Below are the code and all the weights of a small trained network. Each question names an input and a class and asks about switching units off, where a switched-off unit gives its printed mean instead of its output.

import numpy as np


def w(rows, s, z=0):
    codes = np.array(rows[::2]) - 128.0
    scale = np.full(codes.shape[1], s)
    scale[-1] = z or s
    return codes * scale


def norm(h):
    return h / np.sqrt((h * h).mean(-1, keepdims=True) + 1e-5)


def f(y):
    return y / 2 * (1 + np.tanh(0.7978845608 * (y + 0.044715 * y**3)))


def log_softmax(a):
    a = a - a.max(-1, keepdims=True)
    return a - np.log(np.exp(a).sum(-1, keepdims=True))


def net(x, mask):
    res = np.array(x, float).reshape(1, 2) / 4 @ E
    u = 0
    for l in range(4):
        y = f(norm(res) @ A[l][:, :-1].T + A[l][:, -1])
        res = res + np.where(mask[u : u + 5], y, B[l][:, -1]) @ B[l][:, :-1]
        u += 5
    return log_softmax(norm(res)[-1] @ U[:, :-1].T + U[:, -1])


A, B = {}, {}
E = w([
[138,94,188,161,118,9,90,152,143],'x0',
[149,34,150,185,62,231,171,115,81],'x1',
],0.011)
A[0] = w([
[116,150,82,126,111,76,163,147,126,3],'L0N0',
[91,130,145,141,162,163,149,115,107,98],'L0N1',
[126,68,183,156,123,43,145,135,116,110],'L0N2',
[131,151,137,121,140,5,126,117,102,76],'L0N3',
[129,129,130,122,140,194,125,115,109,13],'L0N4',
],0.015,0.0015)
B[0] = w([
[134,94,204,142,133,114,132,87,50,157],'L0N0',
[175,184,167,114,92,157,130,120,209,157],'L0N1',
[116,145,66,236,81,119,72,80,123,246],'L0N2',
[131,101,117,65,130,102,113,177,230,251],'L0N3',
[189,135,63,72,116,124,170,252,202,189],'L0N4',
],0.012)
A[1] = w([
[27,131,181,187,184,83,79,112,2,2],'L1N0',
[89,146,110,115,142,214,169,170,131,29],'L1N1',
[77,142,72,179,99,211,118,123,76,125],'L1N2',
[140,156,107,82,139,242,197,115,77,140],'L1N3',
[145,166,113,167,149,81,175,181,70,48],'L1N4',
],0.016,0.0018)
B[1] = w([
[142,223,77,89,104,54,192,69,92,153],'L1N0',
[46,144,76,163,92,27,126,83,155,228],'L1N1',
[167,101,185,74,172,163,157,151,117,202],'L1N2',
[71,211,9,122,79,148,95,181,188,254],'L1N3',
[134,162,95,115,86,146,148,118,150,117],'L1N4',
],0.014,0.0099)
A[2] = w([
[32,97,189,115,157,146,152,160,108,10],'L2N0',
[56,137,155,9,167,73,165,178,69,182],'L2N1',
[44,82,207,157,148,82,98,152,117,43],'L2N2',
[123,135,169,66,160,55,196,162,144,53],'L2N3',
[75,139,180,43,212,154,83,143,115,184],'L2N4',
],0.015,0.0013)
B[2] = w([
[168,131,92,154,161,135,141,107,185,126],'L2N0',
[123,85,164,86,145,185,120,136,163,244],'L2N1',
[157,172,82,130,76,122,137,140,114,197],'L2N2',
[173,161,131,150,197,123,171,102,104,253],'L2N3',
[70,101,140,130,108,159,85,6,107,247],'L2N4',
],0.02,0.005)
A[3] = w([
[53,90,136,88,144,155,97,126,205,173],'L3N0',
[54,128,192,86,128,130,134,178,96,2],'L3N1',
[23,189,7,99,137,244,144,111,137,165],'L3N2',
[5,104,65,128,86,15,35,230,217,90],'L3N3',
[63,142,60,156,79,38,20,190,197,145],'L3N4',
],0.014,0.0026)
B[3] = w([
[87,114,142,191,124,122,91,92,100,163],'L3N0',
[240,175,78,209,121,69,223,22,166,125],'L3N1',
[132,157,120,117,101,128,91,158,213,200],'L3N2',
[147,163,109,106,1,215,147,97,144,255],'L3N3',
[100,143,109,105,190,115,134,215,164,249],'L3N4',
],0.023,0.031)
U = w([
[158,160,135,60,161,110,204,117,74,52],'0',
[65,95,177,109,171,150,70,8,133,134],'1',
[181,42,202,96,117,220,169,196,64,108],'2',
[181,132,113,207,44,97,170,45,15,106],'3',
[65,92,132,81,160,78,165,164,53,1],'4',
[105,188,61,101,41,174,129,181,196,195],'5',
[126,133,78,181,158,63,134,150,89,75],'6',
],0.012,0.0049)

Each question gives the input, the list of numbers given to net, and the class t.
The units are the neurons (one row each of A and B). Each row of codes is followed by its name. A weight is (code - 128) times the scale printed after its matrix; where a second scale follows, it is the last column's (A, B and U).
mask holds one flag per neuron, layer by layer. A switched-off neuron (its flag False) gives its mean, the last column of its row in B, instead of its output. The means were averaged over made-up inputs and are rounded, as every weight is.
A unit's drop is (log p(t) with every unit on - log p(t) with that unit switched off) / (log p(t) with every unit on - log p(t) with every unit switched off).
The circuit of an input: a set's keep is (log p(t) with only the set's units on - log p(t) with every unit switched off) / (log p(t) with every unit on - log p(t) with every unit switched off). Starting from the 12 units with the biggest drops (on a tie, the unit counted first), units are removed one at a time, each time the one whose removal leaves the highest keep (on an exact tie, the one counted first), for as long as the keep stays at least 0.8.
units of the circuit, in order: the units of the circuit, biggest drop first
k most important neurons: the k neurons with the biggest drops, biggest first
top k neurons in layer l: the k neurons of layer l with the biggest drops, biggest first
drop when u is switched off: that unit's drop, to one decimal
input [3,6], class 2: most important neuron : L1N2
input [8,7], class 3: 2 most important neurons : L0N3, L3N4
input [3,3], class 3: units of the circuit, in order : L0N3, L1N3, L3N4, L3N2
input [4,5], class 3: units of the circuit, in order : L0N3, L3N4, L1N3, L3N2
input [4,6], class 3: units of the circuit, in order : L3N4, L0N3, L1N3, L3N2
input [2,6], class 2: 2 most important neurons : L0N3, L3N3
input [1,-4], class 1: 2 most important neurons : L0N2, L1N3
input [1,5], class 2: 4 most important neurons : L1N3, L1N2, L0N3, L3N2
input [5,7], class 3: 3 most important neurons : L3N4, L0N3, L0N4
input [3,-7], class 1: 2 most important neurons : L1N1, L1N3
input [6,8], class 3: 2 most important neurons : L3N4, L0N3
input [6,6], class 3: 2 most important neurons : L0N3, L3N4
input [1,4], class 2: 2 most important neurons : L0N3, L1N3
input [1,-6], class 1: most important neuron : L0N2
input [4,8], class 2: top 2 neurons in layer 1 : L1N2, L1N1
input [-4,-5], class 1: drop when L1N3 is switched off : 0.2
input [1,-7], class 1: drop when L0N2 is switched off : 0.2
input [3,7], class 2: drop when L1N2 is switched off : 0.2
input [-3,-7], class 1: drop when L0N2 is switched off : 0.2
input [0,0], class 0: top neuron in layer 1 : L1N0
